Here is a tiny trained network, its code and every weight. The questions are about switching its units off for an input and a class, where a switched-off unit gives its printed mean instead of its output.

import numpy as np


def w(rows, s, z=0):
    codes = np.array(rows[::2]) - 128.0
    scale = np.full(codes.shape[1], s)
    scale[-1] = z or s
    return codes * scale


def norm(h):
    return h / np.sqrt((h * h).mean(-1, keepdims=True) + 1e-5)


def f(y):
    return y / 2 * (1 + np.tanh(0.7978845608 * (y + 0.044715 * y**3)))


def log_softmax(a):
    a = a - a.max(-1, keepdims=True)
    return a - np.log(np.exp(a).sum(-1, keepdims=True))


def net(x, mask):
    res = np.array(x, float).reshape(1, 3) / 4 @ E
    u = 0
    for l in range(3):
        y = f(norm(res) @ A[l][:, :-1].T + A[l][:, -1])
        res = res + np.where(mask[u : u + 12], y, B[l][:, -1]) @ B[l][:, :-1]
        u += 12
    return log_softmax(norm(res)[-1] @ U[:, :-1].T + U[:, -1])


A, B = {}, {}
E = w([
[70,45,68,46],'x0',
[127,130,239,24],'x1',
[253,48,117,120],'x2',
],0.0043)
A[0] = w([
[144,128,174,2,142],'L0N1',
[173,114,137,184,160],'L0N2',
[145,114,13,196,154],'L0N3',
[215,130,162,193,111],'L0N4',
[116,183,157,155,41],'L0N5',
[109,126,88,91,67],'L0N6',
[56,103,88,81,107],'L0N7',
[158,153,137,149,71],'L0N8',
[122,117,137,136,126],'L0N9',
[108,165,171,154,36],'L0N10',
[96,80,104,106,90],'L0N11',
[115,116,158,152,3],'L0N12',
],0.0043,0.0052)
B[0] = w([
[75,20,171,254,212],'L0N1',
[51,124,180,133,206],'L0N2',
[104,51,240,148,252],'L0N3',
[53,164,95,65,171],'L0N4',
[181,102,50,71,75],'L0N5',
[208,186,102,124,75],'L0N6',
[149,216,154,136,133],'L0N7',
[116,135,55,44,82],'L0N8',
[129,129,127,128,125],'L0N9',
[193,119,46,53,69],'L0N10',
[181,209,123,132,100],'L0N11',
[236,49,10,41,45],'L0N12',
],0.0037,0.002)
A[1] = w([
[255,107,102,99,104],'L1N1',
[128,115,15,196,45],'L1N2',
[83,145,160,143,155],'L1N3',
[104,98,63,47,72],'L1N4',
[185,191,159,158,70],'L1N5',
[135,100,82,180,81],'L1N6',
[82,71,80,72,143],'L1N7',
[143,155,183,182,167],'L1N8',
[197,91,114,130,114],'L1N9',
[67,72,78,64,140],'L1N10',
[193,79,140,162,143],'L1N11',
[170,186,135,152,2],'L1N12',
],0.0091,0.0041)
B[1] = w([
[90,102,39,34,158],'L1N1',
[128,81,198,209,164],'L1N2',
[150,97,69,111,220],'L1N3',
[191,224,176,119,127],'L1N4',
[198,163,100,125,152],'L1N5',
[116,89,121,185,146],'L1N6',
[254,225,124,186,176],'L1N7',
[175,126,69,139,253],'L1N8',
[83,147,75,91,152],'L1N9',
[205,171,99,151,184],'L1N10',
[83,164,57,97,205],'L1N11',
[155,180,172,119,112],'L1N12',
],0.0068,0.0042)
A[2] = w([
[134,79,77,220,223],'L2N1',
[255,215,143,167,19],'L2N2',
[221,71,134,112,111],'L2N3',
[159,103,140,104,13],'L2N4',
[50,197,132,163,6],'L2N5',
[163,125,209,45,220],'L2N6',
[139,151,29,127,73],'L2N7',
[166,80,133,172,86],'L2N8',
[60,222,149,178,106],'L2N9',
[79,59,119,130,21],'L2N10',
[144,77,103,105,94],'L2N11',
[141,86,249,76,4],'L2N12',
],0.0068,0.0022)
B[2] = w([
[143,145,173,82,254],'L2N1',
[223,168,138,85,213],'L2N2',
[52,152,120,118,161],'L2N3',
[98,135,118,142,109],'L2N4',
[138,81,97,76,137],'L2N5',
[144,129,89,254,167],'L2N6',
[105,120,194,116,176],'L2N7',
[119,129,158,114,147],'L2N8',
[144,94,50,77,171],'L2N9',
[194,166,133,142,130],'L2N10',
[83,194,146,154,136],'L2N11',
[116,56,153,198,137],'L2N12',
],0.0069,0.0044)
U = w([
[237,192,94,138,177],'0',
[107,58,144,255,177],'1',
[65,114,15,67,164],'2',
[110,135,229,72,122],'3',
[107,141,137,136,2],'4',
],0.018,0.0092)

Each question gives the input, the list of numbers given to net, and the class t.
The units are the neurons (one row each of A and B). Each row of codes is followed by its name. A weight is (code - 128) times the scale printed after its matrix; where a second scale follows, it is the last column's (A, B and U).
mask holds one flag per neuron, layer by layer. A switched-off neuron (its flag False) gives its mean, the last column of its row in B, instead of its output. The means were averaged over made-up inputs and are rounded, as every weight is.
A unit's drop is (log p(t) with every unit on - log p(t) with that unit switched off) / (log p(t) with every unit on - log p(t) with every unit switched off).
The circuit of an input: a set's keep is (log p(t) with only the set's units on - log p(t) with every unit switched off) / (log p(t) with every unit on - log p(t) with every unit switched off). Starting from the 12 units with the biggest drops (on a tie, the unit counted first), units are removed one at a time, each time the one whose removal leaves the highest keep (on an exact tie, the one counted first), for as long as the keep stays at least 0.8.
units of the circuit, in order: the units of the circuit, biggest drop first
unit that matters most: the unit with the biggest drop
top k neurons: the k neurons with the biggest drops, biggest first
k most important neurons of layer l: the k neurons of layer l with the biggest drops, biggest first
drop when u is switched off: that unit's drop, to one decimal
input [4,-4,-4], class 0: unit that matters most : L0N1
input [-7,-1,-8], class 2: top 2 neurons : L1N7; L2N9
input [-3,8,-8], class 1: top 3 neurons : L1N11; L2N6; L2N12
input [7,-3,6], class 0: top 2 neurons : L1N7; L1N10
input [-2,4,1], class 1: top 2 neurons : L1N7; L1N10
input [1,-7,-6], class 1: 2 most important neurons of layer 1 : L1N2; L1N11
input [5,4,6], class 2: top 2 neurons : L1N1; L0N4
input [4,2,1], class 0: top 2 neurons : L1N7; L0N3
input [-3,3,-2], class 3: top 2 neurons : L1N8; L1N3
input [1,-3,0], class 3: 2 most important neurons of layer 0 : L0N3; L0N1
input [-3,-2,-2], class 3: top 2 neurons : L1N7; L1N10
input [-1,-6,6], class 1: 2 most important neurons of layer 0 : L0N2; L0N4
input [3,-4,3], class 1: 2 most important neurons of layer 1 : L1N6; L1N2
input [6,1,5], class 0: units of the circuit, in order : L1N7
input [6,6,6], class 0: 4 most important neurons of layer 1 : L1N7; L1N10; L1N4; L1N2
input [-6,3,7], class 2: top 2 neurons : L1N1; L1N7
input [0,4,-5], class 2: top 2 neurons : L0N3; L1N2
input [2,-2,1], class 3: top 2 neurons : L0N3; L2N1
input [1,2,-1], class 3: 3 most important neurons of layer 2 : L2N6; L2N2; L2N1
input [-2,8,-8], class 1: unit that matters most : L1N11
input [2,0,-1], class 3: drop when L2N9 is switched off : 0.1
input [-2,2,3], class 3: drop when L1N1 is switched off : 0.2
input [2,-2,6], class 2: drop when L1N3 is switched off : 0.0
